Below are the code and all the weights of a small trained network. Each question names an input and a target symbol and asks about switching units off, where a switched-off unit gives its printed mean instead of its output.

import numpy as np


def w(rows, s, z=0):
    codes = np.array(rows[::2]) - 128.0
    scale = np.full(codes.shape[1], s)
    scale[-1] = z or s
    return codes * scale


def f(y):
    return np.maximum(y, 0)


def softmax(a):
    e = np.exp(a - a.max(-1, keepdims=True))
    return e / e.sum(-1, keepdims=True)


def log_softmax(a):
    a = a - a.max(-1, keepdims=True)
    return a - np.log(np.exp(a).sum(-1, keepdims=True))


def net(x, mask):
    ids = ['ΦΨβδηθξ'.index(c) for c in x.split()]
    T = len(ids)
    res = E[ids] + P[:T]
    r = res
    for j in range(3):
        rows = slice(2 * j, 2 * j + 2)
        q, k, v = (r @ M[0][rows].T for M in (Q, K, V))
        z = softmax(np.where(np.tri(T) > 0, q @ k.T / 2**0.5, -1e9)) @ v
        o = O[0][rows]
        res = res + np.where(mask[j], z, o[:, -1]) @ o[:, :-1]
    y = f(res @ A[0][:, :-1].T + A[0][:, -1])
    res = res + np.where(mask[3:15], y, B[0][:, -1]) @ B[0][:, :-1]
    return log_softmax(res[-1] @ U[:, :-1].T + U[:, -1])


Q, K, V, O, A, B = {}, {}, {}, {}, {}, {}
E = w([
[229,186,116,115,203,6,162,99,123,52,86],'Φ',
[154,171,52,205,85,126,99,117,137,201,101],'Ψ',
[161,148,95,95,172,223,111,133,29,115,183],'β',
[159,177,134,144,54,97,187,140,73,39,129],'δ',
[60,132,150,127,191,117,112,53,124,50,92],'η',
[123,98,91,139,189,108,69,251,132,152,193],'θ',
[157,66,78,65,239,70,17,125,93,139,129],'ξ',
],0.013)
P = w([
[155,2,150,120,149,150,236,118,138,140,108],'0',
[171,137,110,228,161,149,121,97,138,142,206],'1',
[143,105,127,108,117,193,133,157,162,120,108],'2',
[142,141,95,205,147,119,108,98,106,154,174],'3',
[128,138,125,94,115,174,136,167,138,142,87],'4',
[123,148,92,201,129,93,112,99,93,134,146],'5',
[124,155,139,92,110,150,111,170,128,152,77],'6',
[112,151,78,201,111,66,103,112,84,122,126],'7',
[133,172,173,91,96,135,85,165,118,157,71],'8',
[128,151,105,214,124,99,127,85,87,131,147],'9',
],0.017)
Q[0] = w([
[138,100,138,57,64,123,166,157,211,182,101],'head 0',
[62,89,144,167,146,64,119,82,148,139,175],'head 0',
[99,121,166,94,140,125,110,181,195,129,124],'head 1',
[108,140,132,240,143,91,152,79,89,129,151],'head 1',
[156,129,122,129,105,104,135,100,168,192,92],'head 2',
[137,130,187,2,152,160,157,145,174,96,61],'head 2',
],0.011)
K[0] = w([
[148,214,120,134,79,153,85,143,148,132,168],'head 0',
[194,98,127,144,195,224,170,81,107,121,189],'head 0',
[121,192,77,86,108,111,115,115,60,129,147],'head 1',
[182,100,152,130,191,180,210,91,133,131,154],'head 1',
[164,155,83,196,85,166,119,129,155,169,116],'head 2',
[65,253,113,79,124,72,41,159,78,77,112],'head 2',
],0.011)
V[0] = w([
[66,114,228,42,93,175,170,121,106,110,146],'head 0',
[128,135,113,209,40,149,118,145,67,103,189],'head 0',
[42,118,158,164,142,107,145,226,162,163,183],'head 1',
[171,177,125,168,98,204,169,131,154,176,109],'head 1',
[41,103,86,136,89,197,97,1,156,173,66],'head 2',
[87,123,73,69,149,179,72,154,36,231,174],'head 2',
],0.0091)
O[0] = w([
[157,156,74,79,84,48,6,183,48,172,157,129],'head 0',
[2,46,36,150,104,85,172,117,120,117,210,3],'head 0',
[110,94,165,165,147,96,118,189,210,214,179,77],'head 1',
[122,157,174,158,117,186,146,64,32,179,118,109],'head 1',
[86,172,192,121,184,71,142,182,39,48,182,2],'head 2',
[158,68,140,185,106,137,35,122,83,83,134,119],'head 2',
],0.01,0.0049)
A[0] = w([
[117,152,144,163,122,146,60,148,163,215,127,90],'neuron 0',
[125,207,128,150,142,68,53,55,92,99,227,2],'neuron 1',
[107,9,141,50,59,202,134,181,100,154,175,95],'neuron 2',
[160,18,199,135,136,124,158,96,98,79,130,100],'neuron 3',
[158,75,148,2,125,164,169,162,161,90,63,160],'neuron 4',
[151,244,133,192,67,134,113,87,95,186,145,91],'neuron 5',
[141,45,126,103,105,172,166,86,112,145,128,162],'neuron 6',
[96,88,129,146,116,147,108,126,148,44,42,157],'neuron 7',
[150,164,204,49,153,139,119,175,87,121,101,152],'neuron 8',
[212,94,197,98,107,185,85,165,145,46,95,90],'neuron 9',
[112,99,99,102,216,113,130,80,128,100,172,128],'neuron 10',
[129,165,90,114,103,95,81,182,154,165,87,102],'neuron 11',
],0.0072,0.0075)
B[0] = w([
[144,132,114,155,146,155,197,81,74,77,150,204],'neuron 0',
[122,95,104,72,141,160,93,216,228,126,121,201],'neuron 1',
[42,254,230,109,140,92,120,141,123,164,108,183],'neuron 2',
[164,89,93,114,91,147,110,206,170,79,117,165],'neuron 3',
[68,113,88,58,191,151,59,123,87,23,193,255],'neuron 4',
[80,97,131,106,147,106,105,200,166,69,152,248],'neuron 5',
[146,153,57,176,127,112,128,168,109,172,66,200],'neuron 6',
[138,114,95,130,109,57,120,113,154,187,132,198],'neuron 7',
[171,17,149,177,114,136,177,98,154,227,151,231],'neuron 8',
[44,220,135,168,101,72,126,132,100,139,90,243],'neuron 9',
[49,125,147,114,97,69,157,95,135,97,146,146],'neuron 10',
[142,145,200,90,99,172,147,103,143,91,158,208],'neuron 11',
],0.0078,0.009)
U = w([
[162,165,129,61,144,212,91,111,165,111,117,22],'Φ',
[80,132,193,137,208,96,134,96,63,54,253,190],'Ψ',
[128,79,67,134,151,118,12,170,135,70,177,30],'β',
[90,183,39,96,86,53,118,95,130,226,239,164],'δ',
[101,119,194,81,156,121,95,250,221,235,115,91],'η',
[242,9,78,185,69,142,150,81,131,177,130,253],'θ',
[162,251,192,146,140,129,32,110,54,203,100,137],'ξ',
],0.0049,0.0042)

Each question gives the input, a string of symbols that net reads in full, and the target symbol t.
The units are the heads (2 rows each of Q, K, V and O) and the neurons (one row each of A and B). Each row of codes is followed by its name. A weight is (code - 128) times the scale printed after its matrix; where a second scale follows, it is the last column's (O, A, B and U).
mask holds one flag per unit, heads first, then neurons. A switched-off unit (its flag False) gives its mean, the last column of its rows in O or B, instead of its output. The means were averaged over made-up inputs and are rounded, as every weight is.
A unit's drop is (log p(t) with every unit on - log p(t) with that unit switched off) / (log p(t) with every unit on - log p(t) with every unit switched off).
The circuit of an input: a set's keep is (log p(t) with only the set's units on - log p(t) with every unit switched off) / (log p(t) with every unit on - log p(t) with every unit switched off). Starting from the 12 units with the biggest drops (on a tie, the unit counted first), units are removed one at a time, each time the one whose removal leaves the highest keep (on an exact tie, the one counted first), for as long as the keep stays at least 0.8.
units of the circuit, in order: the units of the circuit, biggest drop first
unit that matters most: the unit with the biggest drop
k most important neurons: the k neurons with the biggest drops, biggest first
heads that matter: for each layer, one digit per head in row order, 1 if its drop is at least 0.15 and else 0, layers parted by /
input θ θ Ψ β θ β θ, target ξ: units of the circuit, in order : head 2; neuron 5; neuron 9
input η Ψ η β β θ δ θ η δ, target η: heads that matter : 101
input η Ψ θ β η θ, target η: units of the circuit, in order : head 2; head 0; neuron 1; neuron 8
input δ β θ δ θ ξ Ψ η η Ψ, target δ: units of the circuit, in order : head 0
input δ β Φ β, target δ: heads that matter : 101
input β β θ θ δ Φ ξ, target β: units of the circuit, in order : neuron 4; head 1
input θ δ δ β β θ δ η, target θ: units of the circuit, in order : head 2; neuron 4
input η β Φ δ ξ θ Ψ β, target η: units of the circuit, in order : head 0; head 2; neuron 1; neuron 8
input β θ η Φ δ θ η β ξ θ, target β: heads that matter : 101
input θ Ψ Φ β β ξ, target θ: heads that matter : 001
input δ δ Ψ ξ, target δ: units of the circuit, in order : head 2; head 0
input β Φ δ Ψ, target β: units of the circuit, in order : neuron 5; head 0; head 2
input δ δ β η Ψ, target θ: units of the circuit, in order : head 0; neuron 2
input θ Φ θ θ β δ, target θ: units of the circuit, in order : head 2
input Ψ θ Φ θ δ Ψ Φ θ Ψ θ, target Ψ: heads that matter : 101
input η η θ θ β Ψ, target η: units of the circuit, in order : head 2; head 0; neuron 1; neuron 5
input β θ Ψ, target θ: heads that matter : 100
input Φ θ ξ, target β: heads that matter : 111
input β δ θ Φ δ δ β Φ, target β: heads that matter : 101
input β θ β δ β δ β δ β, target δ: heads that matter : 100
input β β δ Ψ θ β ξ ξ ξ η, target β: units of the circuit, in order : head 0; neuron 1; head 2
input β ξ β Φ η, target Ψ: units of the circuit, in order : head 2; neuron 4
input Φ β η β δ ξ δ β δ Ψ, target Φ: heads that matter : 101
input ξ θ θ η δ ξ β Ψ η ξ, target ξ: 2 most important neurons : neuron 9; neuron 5
input β β δ θ Ψ θ θ ξ θ, target β: unit that matters most : head 1
